Here is a tiny trained network, its code and every weight. The questions are about switching its units off for an input and a class, where a switched-off unit gives its printed mean instead of its output.

import numpy as np


def w(rows, s, z=0):
    codes = np.array(rows[::2]) - 128.0
    scale = np.full(codes.shape[1], s)
    scale[-1] = z or s
    return codes * scale


def f(y):
    return np.maximum(y, 0)


def log_softmax(a):
    a = a - a.max(-1, keepdims=True)
    return a - np.log(np.exp(a).sum(-1, keepdims=True))


def net(x, mask):
    res = np.array(x, float).reshape(1, 6) / 4 @ E
    y = f(res @ A[0][:, :-1].T + A[0][:, -1])
    res = res + np.where(mask, y, B[0][:, -1]) @ B[0][:, :-1]
    return log_softmax(res[-1] @ U[:, :-1].T + U[:, -1])


A, B = {}, {}
E = w([
[133,124,126,128,131,132],'x0',
[127,126,135,131,125,126],'x1',
[81,52,65,176,194,22],'x2',
[76,203,100,244,150,198],'x3',
[121,130,136,130,123,121],'x4',
[26,56,54,75,64,186],'x5',
],0.011)
A[0] = w([
[77,173,99,213,163,188,29],'neuron 0',
[124,77,105,169,154,112,212],'neuron 1',
[227,141,158,175,171,73,13],'neuron 2',
[85,99,117,122,112,151,23],'neuron 3',
[102,112,88,135,166,62,62],'neuron 4',
[109,76,84,162,185,74,46],'neuron 5',
[62,54,87,94,92,168,2],'neuron 6',
[184,69,147,6,132,79,24],'neuron 7',
[170,194,157,53,87,227,67],'neuron 8',
],0.019,0.0031)
B[0] = w([
[145,210,123,113,7,146,210],'neuron 0',
[191,89,130,127,134,146,188],'neuron 1',
[27,169,152,93,214,128,220],'neuron 2',
[94,167,123,135,180,132,165],'neuron 3',
[156,46,117,155,141,147,198],'neuron 4',
[176,48,100,141,116,82,216],'neuron 5',
[63,179,177,102,220,112,219],'neuron 6',
[149,210,112,143,15,170,251],'neuron 7',
[178,4,102,145,166,103,238],'neuron 8',
],0.019,0.024)
U = w([
[180,30,153,159,105,118,255],'0',
[149,183,171,138,1,179,71],'1',
[65,153,221,104,178,135,53],'2',
],0.008,0.0048)

Each question gives the input, the list of numbers given to net, and the class t.
The units are the neurons (one row each of A and B). Each row of codes is followed by its name. A weight is (code - 128) times the scale printed after its matrix; where a second scale follows, it is the last column's (A, B and U).
mask holds one flag per neuron, in row order. A switched-off neuron (its flag False) gives its mean, the last column of its row in B, instead of its output. The means were averaged over made-up inputs and are rounded, as every weight is.
A unit's drop is (log p(t) with every unit on - log p(t) with that unit switched off) / (log p(t) with every unit on - log p(t) with every unit switched off).
The circuit of an input: a set's keep is (log p(t) with only the set's units on - log p(t) with every unit switched off) / (log p(t) with every unit on - log p(t) with every unit switched off). Starting from all 9 units, units are removed one at a time, each time the one whose removal leaves the highest keep (on an exact tie, the one counted first), for as long as the keep stays at least 0.8.
units of the circuit, in order: the units of the circuit, biggest drop first
unit that matters most: the unit with the biggest drop
top k neurons: the k neurons with the biggest drops, biggest first
drop of u: that unit's drop, to one decimal
input [1,2,2,-7,-7,-2], class 1: units of the circuit, in order => [neuron 7]
input [4,-7,-7,6,-3,-8], class 2: top 4 neurons => [neuron 2; neuron 5; neuron 7; neuron 4]
input [-4,-2,2,-7,3,7], class 1: top 2 neurons => [neuron 7; neuron 2]
input [5,8,-2,-3,2,0], class 1: top 2 neurons => [neuron 5; neuron 4]
input [-3,5,-8,8,-8,8], class 0: top 3 neurons => [neuron 8; neuron 7; neuron 2]
input [2,-1,-5,5,-7,-4], class 0: top 3 neurons => [neuron 8; neuron 7; neuron 6]
input [0,6,-6,4,8,6], class 0: top 2 neurons => [neuron 8; neuron 2]
input [-6,2,3,3,3,-5], class 2: top 3 neurons => [neuron 2; neuron 7; neuron 8]
input [-7,5,-5,-5,2,-6], class 2: top 3 neurons => [neuron 2; neuron 0; neuron 5]
input [-1,0,3,4,-8,1], class 1: top 2 neurons => [neuron 8; neuron 0]
input [-4,4,-8,-6,7,-8], class 0: top 3 neurons => [neuron 8; neuron 6; neuron 3]
input [4,6,-8,-7,-7,3], class 0: top 2 neurons => [neuron 8; neuron 0]
input [-5,-1,-2,-7,-1,-7], class 1: top 2 neurons => [neuron 7; neuron 6]
input [5,-1,-4,-2,3,7], class 2: unit that matters most => neuron 6
input [-4,-1,3,3,5,-5], class 2: top 3 neurons => [neuron 2; neuron 7; neuron 8]
input [-7,-3,5,8,1,-1], class 1: top 2 neurons => [neuron 0; neuron 8]
input [-6,1,-3,-4,-2,-6], class 2: drop of neuron 0 => 0.3
input [5,-3,4,-1,8,-5], class 2: drop of neuron 6 => 0.0
input [-5,1,3,-8,-6,-4], class 1: drop of neuron 7 => 1.6
input [5,5,3,-8,8,1], class 1: drop of neuron 7 => 1.3
input [5,-3,5,8,1,5], class 1: unit that matters most => neuron 0
